Here is a tiny trained network, its code and every weight. The questions are about switching its units off for an input and a class, where a switched-off unit gives its printed mean instead of its output.

import numpy as np


def w(rows, s, z=0):
    codes = np.array(rows[::2]) - 128.0
    scale = np.full(codes.shape[1], s)
    scale[-1] = z or s
    return codes * scale


def f(y):
    return np.maximum(y, 0)


def log_softmax(a):
    a = a - a.max(-1, keepdims=True)
    return a - np.log(np.exp(a).sum(-1, keepdims=True))


def net(x, mask):
    res = np.array(x, float).reshape(1, 4) / 4 @ E
    y = f(res @ A[0][:, :-1].T + A[0][:, -1])
    res = res + np.where(mask, y, B[0][:, -1]) @ B[0][:, :-1]
    return log_softmax(res[-1] @ U[:, :-1].T + U[:, -1])


A, B = {}, {}
E = w([
[158,195,94,98,181,134,8,129,71],'x0',
[86,95,115,167,40,196,127,162,16],'x1',
[222,177,156,160,84,135,124,172,144],'x2',
[132,82,123,225,118,152,40,65,159],'x3',
],0.013)
A[0] = w([
[133,170,100,107,170,151,55,123,69,34],'n0',
[134,94,116,181,95,173,77,100,125,80],'n1',
[152,135,83,117,123,141,85,111,103,52],'n2',
[172,134,213,161,95,145,137,173,38,66],'n3',
[177,189,198,172,35,155,113,178,126,57],'n4',
[75,43,224,138,68,160,157,175,175,45],'n5',
[134,115,134,190,140,159,101,104,112,36],'n6',
[220,176,147,177,118,104,130,161,148,103],'n7',
[150,122,71,101,119,127,88,96,30,107],'n8',
[91,132,124,79,125,103,133,193,81,149],'n9',
[83,122,143,175,131,122,95,146,125,53],'n10',
[152,168,92,115,156,195,104,160,108,23],'n11',
[28,89,77,104,134,121,112,120,88,88],'n12',
[138,113,153,194,173,185,70,94,186,96],'n13',
[119,157,131,64,169,121,154,207,94,27],'n14',
[126,62,189,117,97,109,154,107,107,57],'n15',
[158,158,123,91,111,87,158,157,78,3],'n16',
[146,146,150,60,98,142,175,158,79,116],'n17',
[106,59,120,137,74,203,116,164,27,38],'n18',
[8,138,130,144,184,82,114,121,141,64],'n19',
],0.011,0.006)
B[0] = w([
[146,187,144,193,74,41,168,99,143,199],'n0',
[58,84,175,137,86,176,102,162,123,213],'n1',
[151,140,141,139,49,115,140,101,146,164],'n2',
[151,116,127,68,197,112,163,117,122,198],'n3',
[100,92,56,106,117,161,174,81,58,213],'n4',
[134,234,113,196,75,59,108,111,148,231],'n5',
[30,88,135,110,101,130,74,161,164,177],'n6',
[171,58,90,91,147,148,156,52,43,212],'n7',
[136,206,134,166,123,101,140,120,116,195],'n8',
[71,124,160,144,103,185,126,158,153,190],'n9',
[116,84,108,162,144,144,135,134,165,157],'n10',
[114,165,134,152,104,67,157,170,113,160],'n11',
[154,72,43,121,144,167,133,82,31,210],'n12',
[80,71,148,119,141,135,89,163,157,231],'n13',
[96,56,112,122,97,126,81,166,185,186],'n14',
[164,187,104,192,118,72,100,116,88,174],'n15',
[127,49,114,159,89,122,134,169,162,165],'n16',
[78,115,149,128,67,201,93,159,158,199],'n17',
[228,117,201,1,214,69,145,137,187,249],'n18',
[122,80,91,104,167,109,191,95,56,192],'n19',
],0.0097,0.014)
U = w([
[127,81,31,116,133,162,166,90,12,89],'0',
[51,63,172,142,71,161,84,201,186,86],'1',
[217,124,203,56,250,68,151,123,234,136],'2',
[139,235,122,207,50,70,137,120,130,101],'3',
[123,154,162,143,155,193,140,122,113,251],'4',
],0.011,0.018)

Each question gives the input, the list of numbers given to net, and the class t.
The units are the neurons (one row each of A and B). Each row of codes is followed by its name. A weight is (code - 128) times the scale printed after its matrix; where a second scale follows, it is the last column's (A, B and U).
mask holds one flag per neuron, in row order. A switched-off neuron (its flag False) gives its mean, the last column of its row in B, instead of its output. The means were averaged over made-up inputs and are rounded, as every weight is.
A unit's drop is (log p(t) with every unit on - log p(t) with that unit switched off) / (log p(t) with every unit on - log p(t) with every unit switched off).
The circuit of an input: a set's keep is (log p(t) with only the set's units on - log p(t) with every unit switched off) / (log p(t) with every unit on - log p(t) with every unit switched off). Starting from the 12 units with the biggest drops (on a tie, the unit counted first), units are removed one at a time, each time the one whose removal leaves the highest keep (on an exact tie, the one counted first), for as long as the keep stays at least 0.8.
units of the circuit, in order: the units of the circuit, biggest drop first
most important unit: the unit with the biggest drop
top k neurons: the k neurons with the biggest drops, biggest first
drop of u: that unit's drop, to one decimal
input [6,-4,7,4], class 0: units of the circuit, in order => [n7]
input [-3,5,-4,1], class 2: top 2 neurons => [n18; n4]
input [-6,-4,4,1], class 3: top 2 neurons => [n18; n5]
input [-4,7,6,6], class 2: top 2 neurons => [n18; n3]
input [-6,-7,-8,-2], class 0: top 2 neurons => [n18; n19]
input [6,7,-6,8], class 1: top 2 neurons => [n1; n6]
input [-4,-5,5,0], class 0: top 2 neurons => [n18; n7]
input [4,-5,-7,2], class 0: top 2 neurons => [n18; n19]
input [3,-3,-1,-2], class 4: top 3 neurons => [n18; n5; n3]
input [2,3,2,3], class 4: top 2 neurons => [n14; n17]
input [5,6,1,-7], class 1: top 3 neurons => [n17; n9; n14]
input [8,8,2,4], class 2: top 3 neurons => [n18; n3; n5]
input [3,1,2,-4], class 1: drop of n5 => 0.2
input [6,2,2,-8], class 1: most important unit => n14
input [4,0,1,0], class 3: drop of n18 => 0.3
input [-7,4,-4,5], class 3: drop of n5 => 1.1
